Below is a small trained network, with its code and all its weights. Each question gives an input and a class and asks what happens when units are switched off, that is, made to give their printed mean instead of their output.

import numpy as np


def w(rows, s, z=0):
    codes = np.array(rows[::2]) - 128.0
    scale = np.full(codes.shape[1], s)
    scale[-1] = z or s
    return codes * scale


def norm(h):
    return h / np.sqrt((h * h).mean(-1, keepdims=True) + 1e-5)


def f(y):
    return y / 2 * (1 + np.tanh(0.7978845608 * (y + 0.044715 * y**3)))


def log_softmax(a):
    a = a - a.max(-1, keepdims=True)
    return a - np.log(np.exp(a).sum(-1, keepdims=True))


def net(x, mask):
    res = np.array(x, float).reshape(1, 4) / 4 @ E
    u = 0
    for l in range(2):
        y = f(norm(res) @ A[l][:, :-1].T + A[l][:, -1])
        res = res + np.where(mask[u : u + 12], y, B[l][:, -1]) @ B[l][:, :-1]
        u += 12
    return log_softmax(norm(res)[-1] @ U[:, :-1].T + U[:, -1])


A, B = {}, {}
E = w([
[146,170,43,55,68],'x0',
[36,126,87,219,88],'x1',
[107,254,153,152,172],'x2',
[48,141,185,113,85],'x3',
],0.0048)
A[0] = w([
[114,118,128,120,107,65],'L0N1',
[130,158,167,76,114,112],'L0N2',
[127,145,153,142,142,68],'L0N3',
[160,132,89,148,158,42],'L0N4',
[107,33,186,150,131,3],'L0N5',
[136,124,117,136,141,96],'L0N6',
[89,130,142,174,115,66],'L0N7',
[139,121,151,109,129,125],'L0N8',
[93,102,65,111,74,39],'L0N9',
[153,120,110,151,154,87],'L0N10',
[96,254,160,116,122,15],'L0N11',
[77,182,149,151,111,111],'L0N12',
],0.018,0.0043)
B[0] = w([
[156,143,112,131,135,128],'L0N1',
[141,125,135,79,167,176],'L0N2',
[117,138,95,116,85,142],'L0N3',
[166,121,129,169,138,137],'L0N4',
[64,184,206,188,72,212],'L0N5',
[134,136,126,142,125,123],'L0N6',
[101,57,147,120,137,177],'L0N7',
[112,116,171,128,108,142],'L0N8',
[165,134,72,118,55,197],'L0N9',
[152,149,131,152,126,135],'L0N10',
[109,254,97,118,179,254],'L0N11',
[123,88,85,137,182,216],'L0N12',
],0.034,0.0087)
A[1] = w([
[160,108,66,91,1,27],'L1N1',
[187,104,123,174,149,29],'L1N2',
[115,62,176,57,162,72],'L1N3',
[97,110,70,178,141,108],'L1N4',
[43,104,148,119,191,44],'L1N5',
[172,111,147,104,134,116],'L1N6',
[91,124,73,187,143,107],'L1N7',
[97,95,71,96,161,81],'L1N8',
[177,107,116,175,148,60],'L1N9',
[88,105,73,90,172,16],'L1N10',
[194,110,133,162,137,38],'L1N11',
[39,9,92,114,177,5],'L1N12',
],0.016,0.0033)
B[1] = w([
[204,167,47,37,1,254],'L1N1',
[162,122,112,187,148,129],'L1N2',
[184,109,212,56,165,135],'L1N3',
[124,60,173,45,164,172],'L1N4',
[169,74,47,135,58,198],'L1N5',
[131,124,166,152,76,127],'L1N6',
[115,52,161,39,161,185],'L1N7',
[114,160,184,187,64,173],'L1N8',
[137,111,108,172,162,130],'L1N9',
[124,168,150,211,68,182],'L1N10',
[170,131,106,179,117,132],'L1N11',
[17,18,36,105,117,176],'L1N12',
],0.025,0.0075)
U = w([
[158,90,115,118,176,15],'0',
[206,111,230,51,149,104],'1',
[203,142,44,70,12,175],'2',
[43,25,63,103,129,189],'3',
[144,58,137,131,207,3],'4',
[221,113,108,247,160,139],'5',
[59,157,223,197,56,181],'6',
[101,249,73,90,228,181],'7',
],0.016,0.0063)

Each question gives the input, the list of numbers given to net, and the class t.
The units are the neurons (one row each of A and B). Each row of codes is followed by its name. A weight is (code - 128) times the scale printed after its matrix; where a second scale follows, it is the last column's (A, B and U).
mask holds one flag per neuron, layer by layer. A switched-off neuron (its flag False) gives its mean, the last column of its row in B, instead of its output. The means were averaged over made-up inputs and are rounded, as every weight is.
A unit's drop is (log p(t) with every unit on - log p(t) with that unit switched off) / (log p(t) with every unit on - log p(t) with every unit switched off).
The circuit of an input: a set's keep is (log p(t) with only the set's units on - log p(t) with every unit switched off) / (log p(t) with every unit on - log p(t) with every unit switched off). Starting from the 12 units with the biggest drops (on a tie, the unit counted first), units are removed one at a time, each time the one whose removal leaves the highest keep (on an exact tie, the one counted first), for as long as the keep stays at least 0.8.
units of the circuit, in order: the units of the circuit, biggest drop first
unit that matters most: the unit with the biggest drop
k most important neurons: the k neurons with the biggest drops, biggest first
k most important neurons of layer l: the k neurons of layer l with the biggest drops, biggest first
drop when u is switched off: that unit's drop, to one decimal
input [-6,5,-6,2], class 6: most important neuron : (L0N5)
input [7,-6,2,-4], class 1: 4 most important neurons of layer 0 : (L0N11, L0N9, L0N12, L0N5)
input [-2,7,0,-7], class 5: 3 most important neurons of layer 1 : (L1N2, L1N11, L1N9)
input [-7,-1,2,6], class 3: 2 most important neurons of layer 0 : (L0N12, L0N7)
input [-3,0,5,-6], class 5: units of the circuit, in order : (L0N4, L1N1)
input [-8,-6,5,-1], class 7: 3 most important neurons : (L1N1, L0N7, L0N5)
input [-4,7,2,-8], class 3: 2 most important neurons of layer 0 : (L0N7, L0N11)
input [-5,0,4,-5], class 5: 2 most important neurons : (L0N11, L0N9)
input [1,-5,3,-5], class 5: 3 most important neurons : (L0N11, L0N4, L0N5)
input [6,-7,0,4], class 1: 2 most important neurons : (L0N2, L0N11)
input [-1,-7,6,-7], class 5: units of the circuit, in order : (L0N4, L0N11, L1N1)
input [-8,-5,5,-7], class 5: 3 most important neurons of layer 0 : (L0N11, L0N9, L0N5)
input [3,3,4,-8], class 5: 2 most important neurons of layer 0 : (L0N4, L0N11)
input [8,-8,1,-5], class 1: 3 most important neurons of layer 0 : (L0N11, L0N9, L0N12)
input [-1,8,8,1], class 3: unit that matters most : L0N12
input [-5,2,6,-1], class 3: 2 most important neurons : (L0N12, L0N7)
input [3,-5,-1,0], class 1: 3 most important neurons : (L0N11, L1N3, L0N12)
input [-8,2,1,1], class 3: 2 most important neurons : (L0N7, L0N11)
input [-5,-3,2,-4], class 5: 3 most important neurons of layer 0 : (L0N11, L0N9, L0N5)
input [-2,2,4,1], class 7: 2 most important neurons of layer 0 : (L0N11, L0N8)
input [1,-1,8,1], class 7: most important neuron : (L0N11)
input [-4,3,-6,3], class 6: drop when L0N5 is switched off : 0.8
